Below is a small trained network, with its code and all its weights. Each question gives an input and a target symbol and asks what happens when units are switched off, that is, made to give their printed mean instead of their output.

import numpy as np


def w(rows, s, z=0):
    codes = np.array(rows[::2]) - 128.0
    scale = np.full(codes.shape[1], s)
    scale[-1] = z or s
    return codes * scale


def f(y):
    return np.maximum(y, 0)


def softmax(a):
    e = np.exp(a - a.max(-1, keepdims=True))
    return e / e.sum(-1, keepdims=True)


def log_softmax(a):
    a = a - a.max(-1, keepdims=True)
    return a - np.log(np.exp(a).sum(-1, keepdims=True))


def net(x, mask):
    ids = ['Πβδεζηλμξστφω'.index(c) for c in x.split()]
    T = len(ids)
    res = E[ids] + P[:T]
    u = 0
    for l in range(3):
        q, k, v = (res @ M[l].T for M in (Q, K, V))
        z = softmax(np.where(np.tri(T) > 0, q @ k.T / 2**0.5, -1e9)) @ v
        res = res + np.where(mask[u], z, O[l][:, -1]) @ O[l][:, :-1]
        u += 1
        y = f(res @ A[l][:, :-1].T + A[l][:, -1])
        res = res + np.where(mask[u : u + 4], y, B[l][:, -1]) @ B[l][:, :-1]
        u += 4
    return log_softmax(res[-1] @ U[:, :-1].T + U[:, -1])


Q, K, V, O, A, B = {}, {}, {}, {}, {}, {}
E = w([
[144,112,75,106],'Π',
[176,203,208,138],'β',
[104,65,127,35],'δ',
[99,238,190,129],'ε',
[151,8,162,60],'ζ',
[198,176,94,109],'η',
[118,134,187,141],'λ',
[163,103,133,65],'μ',
[182,237,109,158],'ξ',
[133,102,155,132],'σ',
[87,251,185,103],'τ',
[160,63,191,86],'φ',
[113,187,84,90],'ω',
],0.018)
P = w([
[96,125,152,83],'0',
[98,109,105,111],'1',
[214,124,241,72],'2',
[156,91,94,155],'3',
[74,112,124,102],'4',
[213,155,254,70],'5',
[134,98,109,143],'6',
],0.0077)
Q[0] = w([
[3,69,171,27],'L0H0',
[54,66,15,113],'L0H0',
],0.0073)
K[0] = w([
[24,118,112,244],'L0H0',
[117,1,167,119],'L0H0',
],0.0077)
V[0] = w([
[21,135,72,120],'L0H0',
[62,3,154,159],'L0H0',
],0.0031)
O[0] = w([
[171,112,73,2,107],'L0H0',
[50,122,245,70,2],'L0H0',
],0.0073,0.0029)
A[0] = w([
[1,125,126,49,6],'L0N0',
[25,125,120,50,10],'L0N1',
[130,233,182,214,67],'L0N2',
[192,194,62,40,147],'L0N3',
],0.0065,0.0023)
B[0] = w([
[93,105,1,110,155],'L0N0',
[75,150,6,123,153],'L0N1',
[92,167,67,241,204],'L0N2',
[93,247,187,66,253],'L0N3',
],0.0065,0.0063)
Q[1] = w([
[56,33,106,135],'L1H0',
[254,195,39,68],'L1H0',
],0.007)
K[1] = w([
[142,46,38,91],'L1H0',
[211,234,55,3],'L1H0',
],0.0058)
V[1] = w([
[254,176,165,69],'L1H0',
[80,167,202,157],'L1H0',
],0.0094)
O[1] = w([
[68,255,221,67,254],'L1H0',
[86,44,134,220,169],'L1H0',
],0.0071,0.007)
A[1] = w([
[2,247,214,57,39],'L1N0',
[197,161,184,190,112],'L1N1',
[164,45,65,81,23],'L1N2',
[182,113,194,52,254],'L1N3',
],0.0084,0.0023)
B[1] = w([
[179,67,68,126,255],'L1N0',
[164,78,172,40,154],'L1N1',
[245,152,183,106,138],'L1N2',
[80,161,154,71,161],'L1N3',
],0.012,0.023)
Q[2] = w([
[1,21,91,143],'L2H0',
[98,8,116,92],'L2H0',
],0.0064)
K[2] = w([
[1,195,212,150],'L2H0',
[168,150,155,195],'L2H0',
],0.0039)
V[2] = w([
[253,174,116,245],'L2H0',
[194,134,215,186],'L2H0',
],0.0051)
O[2] = w([
[173,237,117,203,115],'L2H0',
[254,41,131,130,1],'L2H0',
],0.0057,0.0053)
A[2] = w([
[153,39,173,31,252],'L2N0',
[62,136,236,130,218],'L2N1',
[74,122,2,187,150],'L2N2',
[153,78,76,136,163],'L2N3',
],0.009,0.0041)
B[2] = w([
[96,117,158,165,251],'L2N0',
[154,175,43,190,150],'L2N1',
[139,201,250,105,181],'L2N2',
[91,78,83,176,176],'L2N3',
],0.012,0.017)
U = w([
[102,143,145,102,132],'Π',
[160,128,168,188,128],'β',
[190,88,139,90,73],'δ',
[117,170,172,184,87],'ε',
[157,92,201,153,7],'ζ',
[115,115,10,101,166],'η',
[112,94,44,231,134],'λ',
[74,107,139,107,70],'μ',
[224,182,114,145,108],'ξ',
[101,114,101,208,253],'σ',
[129,220,181,166,115],'τ',
[68,140,154,197,133],'φ',
[103,210,112,90,237],'ω',
],0.011,0.0034)

Each question gives the input, a string of symbols that net reads in full, and the target symbol t.
The units are the heads (2 rows each of Q, K, V and O) and the neurons (one row each of A and B). Each row of codes is followed by its name. A weight is (code - 128) times the scale printed after its matrix; where a second scale follows, it is the last column's (O, A, B and U).
mask holds one flag per unit, layer by layer, with each layer's heads first. A switched-off unit (its flag False) gives its mean, the last column of its rows in O or B, instead of its output. The means were averaged over made-up inputs and are rounded, as every weight is.
A unit's drop is (log p(t) with every unit on - log p(t) with that unit switched off) / (log p(t) with every unit on - log p(t) with every unit switched off).
The circuit of an input: a set's keep is (log p(t) with only the set's units on - log p(t) with every unit switched off) / (log p(t) with every unit on - log p(t) with every unit switched off). Starting from the 12 units with the biggest drops (on a tie, the unit counted first), units are removed one at a time, each time the one whose removal leaves the highest keep (on an exact tie, the one counted first), for as long as the keep stays at least 0.8.
units of the circuit, in order: the units of the circuit, biggest drop first
unit that matters most: the unit with the biggest drop
k most important neurons: the k neurons with the biggest drops, biggest first
top k neurons in layer l: the k neurons of layer l with the biggest drops, biggest first
drop when u is switched off: that unit's drop, to one decimal
input ω ω ε δ, target ω: units of the circuit, in order : [L1N0 L1H0 L2N3]
input μ τ ω ω η, target η: units of the circuit, in order : [L1N0 L2N2 L1H0 L0N3]
input ω ω μ δ η, target η: top 2 neurons in layer 1 : [L1N0 L1N2]
input μ β δ η φ ω, target η: units of the circuit, in order : [L1N0 L2N2]
input Π ε ξ λ δ, target δ: unit that matters most : L1N0
input ξ τ η τ, target ξ: units of the circuit, in order : [L2N0 L2H0 L1N3]
input β β ζ ω λ, target λ: units of the circuit, in order : [L2N2 L1N3]
input δ ξ ζ Π δ ζ, target τ: units of the circuit, in order : [L1N0 L1N3 L2N1]
input ω ω ξ λ σ ζ η, target ω: units of the circuit, in order : [L1N0 L2N0]
input ω Π φ η, target ω: 2 most important neurons : [L1N0 L2N3]
input ω λ λ ξ, target ω: 2 most important neurons : [L1N0 L0N2]
input ω Π ξ ω ω τ μ, target ω: 3 most important neurons : [L1N0 L1N3 L2N3]
input ω τ Π ω Π, target ω: 2 most important neurons : [L1N1 L1N0]
input σ ω Π, target ω: 2 most important neurons : [L1N0 L1N3]
input φ β λ β σ, target λ: top neuron in layer 2 : [L2N2]
input τ ξ μ η δ τ, target λ: top 3 neurons in layer 1 : [L1N0 L1N1 L1N3]
input τ σ τ ω η δ, target μ: top 2 neurons in layer 1 : [L1N3 L1N2]
input β ζ η Π δ τ, target λ: top 2 neurons in layer 1 : [L1N0 L1N1]
input β η η ω δ ζ, target τ: 2 most important neurons : [L1N0 L0N3]
input σ ξ ξ τ τ ω, target η: 3 most important neurons : [L1N0 L2N2 L0N3]
input μ ω ε ω δ, target δ: 3 most important neurons : [L1N2 L1N0 L0N0]
input λ ξ η ω Π δ, target μ: top 3 neurons in layer 2 : [L2N0 L2N1 L2N2]
input Π ζ σ σ μ, target μ: top neuron in layer 2 : [L2N0]
input ω η σ μ, target ω: 2 most important neurons : [L1N0 L1N3]
input η ω μ τ ω η, target δ: top 3 neurons in layer 0 : [L0N3 L0N0 L0N1]
input φ μ ω ε λ, target λ: drop when L2N1 is switched off : 0.4
input η λ η β φ β, target ζ: top neuron in layer 1 : [L1N1]
input σ ξ ξ ω μ β, target ζ: drop when L1N3 is switched off : -0.1
input η η Π τ ω η, target δ: drop when L1N1 is switched off : 0.8
